Below is a small trained network, with its code and all its weights. Each question gives an input and a class and asks what happens when units are switched off, that is, made to give their printed mean instead of their output.

import numpy as np


def w(rows, s, z=0):
    codes = np.array(rows[::2]) - 128.0
    scale = np.full(codes.shape[1], s)
    scale[-1] = z or s
    return codes * scale


def norm(h):
    return h / np.sqrt((h * h).mean(-1, keepdims=True) + 1e-5)


def f(y):
    return np.maximum(y, 0)


def log_softmax(a):
    a = a - a.max(-1, keepdims=True)
    return a - np.log(np.exp(a).sum(-1, keepdims=True))


def net(x, mask):
    res = np.array(x, float).reshape(1, 6) / 4 @ E
    u = 0
    for l in range(3):
        y = f(norm(res) @ A[l][:, :-1].T + A[l][:, -1])
        res = res + np.where(mask[u : u + 8], y, B[l][:, -1]) @ B[l][:, :-1]
        u += 8
    return log_softmax(norm(res)[-1] @ U[:, :-1].T + U[:, -1])


A, B = {}, {}
E = w([
[150,147,54,122,117,143],'x0',
[108,112,81,124,3,140],'x1',
[132,137,127,132,115,123],'x2',
[217,42,136,109,122,99],'x3',
[127,127,130,127,133,129],'x4',
[127,127,129,129,129,128],'x5',
],0.0038)
A[0] = w([
[254,100,136,134,144,109,157],'L0N1',
[169,159,78,105,177,96,54],'L0N2',
[135,130,240,151,193,106,110],'L0N3',
[154,202,166,183,221,122,107],'L0N4',
[30,63,46,193,117,111,97],'L0N5',
[95,216,99,115,213,107,79],'L0N6',
[182,18,134,110,99,91,254],'L0N7',
[131,130,2,172,136,91,169],'L0N8',
],0.0037,0.0012)
B[0] = w([
[159,180,99,163,206,3,228],'L0N1',
[208,140,33,207,168,144,160],'L0N2',
[89,205,149,43,120,58,225],'L0N3',
[132,117,177,70,47,176,226],'L0N4',
[99,166,106,102,119,60,183],'L0N5',
[196,109,130,108,71,247,213],'L0N6',
[188,175,226,192,90,150,255],'L0N7',
[90,112,128,16,155,188,206],'L0N8',
],0.0036,0.003)
A[1] = w([
[69,134,142,176,70,38,155],'L1N1',
[182,69,24,107,157,76,154],'L1N2',
[195,174,104,225,187,224,85],'L1N3',
[214,63,89,110,93,64,129],'L1N4',
[160,130,128,77,164,138,109],'L1N5',
[73,143,94,107,48,80,243],'L1N6',
[69,150,100,124,135,163,47],'L1N7',
[184,145,82,95,41,253,254],'L1N8',
],0.0043,0.0012)
B[1] = w([
[130,82,137,168,200,151,172],'L1N1',
[2,160,146,75,140,76,171],'L1N2',
[223,129,75,44,194,126,164],'L1N3',
[36,196,136,66,87,116,194],'L1N4',
[96,114,157,153,105,87,159],'L1N5',
[84,133,146,147,228,118,207],'L1N6',
[162,85,122,159,128,118,165],'L1N7',
[168,129,181,126,173,143,255],'L1N8',
],0.0051,0.0045)
A[2] = w([
[102,210,114,86,16,48,101],'L2N1',
[166,102,102,73,6,63,205],'L2N2',
[126,206,152,105,137,214,109],'L2N3',
[181,117,242,208,43,61,69],'L2N4',
[103,146,59,54,254,104,106],'L2N5',
[71,193,28,208,156,230,212],'L2N6',
[37,49,152,197,96,168,20],'L2N7',
[133,119,212,86,164,74,249],'L2N8',
],0.0039,0.0012)
B[2] = w([
[45,95,207,170,174,172,176],'L2N1',
[88,203,112,132,123,220,164],'L2N2',
[79,108,161,43,32,166,204],'L2N3',
[199,2,111,122,101,174,187],'L2N4',
[150,98,62,208,35,142,216],'L2N5',
[207,3,79,154,160,76,203],'L2N6',
[155,164,106,177,221,71,152],'L2N7',
[95,166,31,169,59,119,252],'L2N8',
],0.0033,0.0045)
U = w([
[53,219,186,77,91,155,254],'0',
[77,101,128,215,216,110,171],'1',
[191,141,204,141,160,34,92],'2',
[162,55,171,179,47,148,57],'3',
[210,163,96,68,183,210,152],'4',
[114,49,1,157,139,182,14],'5',
[182,205,32,95,162,37,50],'6',
],0.0086,0.0018)

Each question gives the input, the list of numbers given to net, and the class t.
The units are the neurons (one row each of A and B). Each row of codes is followed by its name. A weight is (code - 128) times the scale printed after its matrix; where a second scale follows, it is the last column's (A, B and U).
mask holds one flag per neuron, layer by layer. A switched-off neuron (its flag False) gives its mean, the last column of its row in B, instead of its output. The means were averaged over made-up inputs and are rounded, as every weight is.
A unit's drop is (log p(t) with every unit on - log p(t) with that unit switched off) / (log p(t) with every unit on - log p(t) with every unit switched off).
The circuit of an input: a set's keep is (log p(t) with only the set's units on - log p(t) with every unit switched off) / (log p(t) with every unit on - log p(t) with every unit switched off). Starting from the 12 units with the biggest drops (on a tie, the unit counted first), units are removed one at a time, each time the one whose removal leaves the highest keep (on an exact tie, the one counted first), for as long as the keep stays at least 0.8.
units of the circuit, in order: the units of the circuit, biggest drop first
most important unit: the unit with the biggest drop
k most important neurons: the k neurons with the biggest drops, biggest first
top k neurons in layer l: the k neurons of layer l with the biggest drops, biggest first
drop when u is switched off: that unit's drop, to one decimal
input [3,-5,5,-5,5,-1], class 4: units of the circuit, in order	[L1N3 L0N6]
input [-1,-6,8,-3,3,-6], class 0: most important unit	L0N3
input [4,1,2,7,-2,-1], class 0: units of the circuit, in order	[L1N4 L1N2]
input [8,2,3,2,0,-8], class 0: 2 most important neurons	[L1N2 L1N4]
input [7,1,8,-6,6,-4], class 5: units of the circuit, in order	[L2N6 L1N4]
input [2,0,0,2,6,7], class 6: 2 most important neurons	[L0N1 L1N3]
input [1,-4,-1,-7,8,3], class 4: units of the circuit, in order	[L0N6 L1N3]
input [1,1,3,8,-3,4], class 0: top 3 neurons in layer 1	[L1N4 L1N2 L1N8]
input [8,1,3,8,-1,0], class 0: 3 most important neurons	[L1N4 L1N2 L2N1]
input [6,0,1,8,5,3], class 6: 2 most important neurons	[L0N1 L1N3]
input [2,5,4,-1,7,-7], class 5: 2 most important neurons	[L1N6 L0N6]
input [3,-2,-8,1,7,6], class 6: top 2 neurons in layer 0	[L0N1 L0N7]
input [1,7,1,-8,-3,-5], class 5: 2 most important neurons	[L2N6 L0N7]
input [7,2,-5,1,-5,-8], class 0: most important unit	L1N2
input [0,3,5,-5,-6,-2], class 1: 2 most important neurons	[L1N6 L1N3]
input [3,-2,5,-6,-8,-2], class 4: top 2 neurons in layer 0	[L0N6 L0N3]
input [7,-4,-6,8,-2,6], class 6: top 2 neurons in layer 1	[L1N2 L1N4]
input [4,-8,0,-3,-7,6], class 4: top 2 neurons in layer 0	[L0N6 L0N4]
input [-7,3,-8,-8,-7,-2], class 1: top 2 neurons in layer 2	[L2N6 L2N7]
input [7,2,4,8,0,3], class 0: most important unit	L1N4
input [1,-7,3,5,-7,-7], class 6: top 2 neurons in layer 0	[L0N2 L0N1]
input [-2,3,-7,-2,-5,2], class 1: drop when L0N6 is switched off	0.0
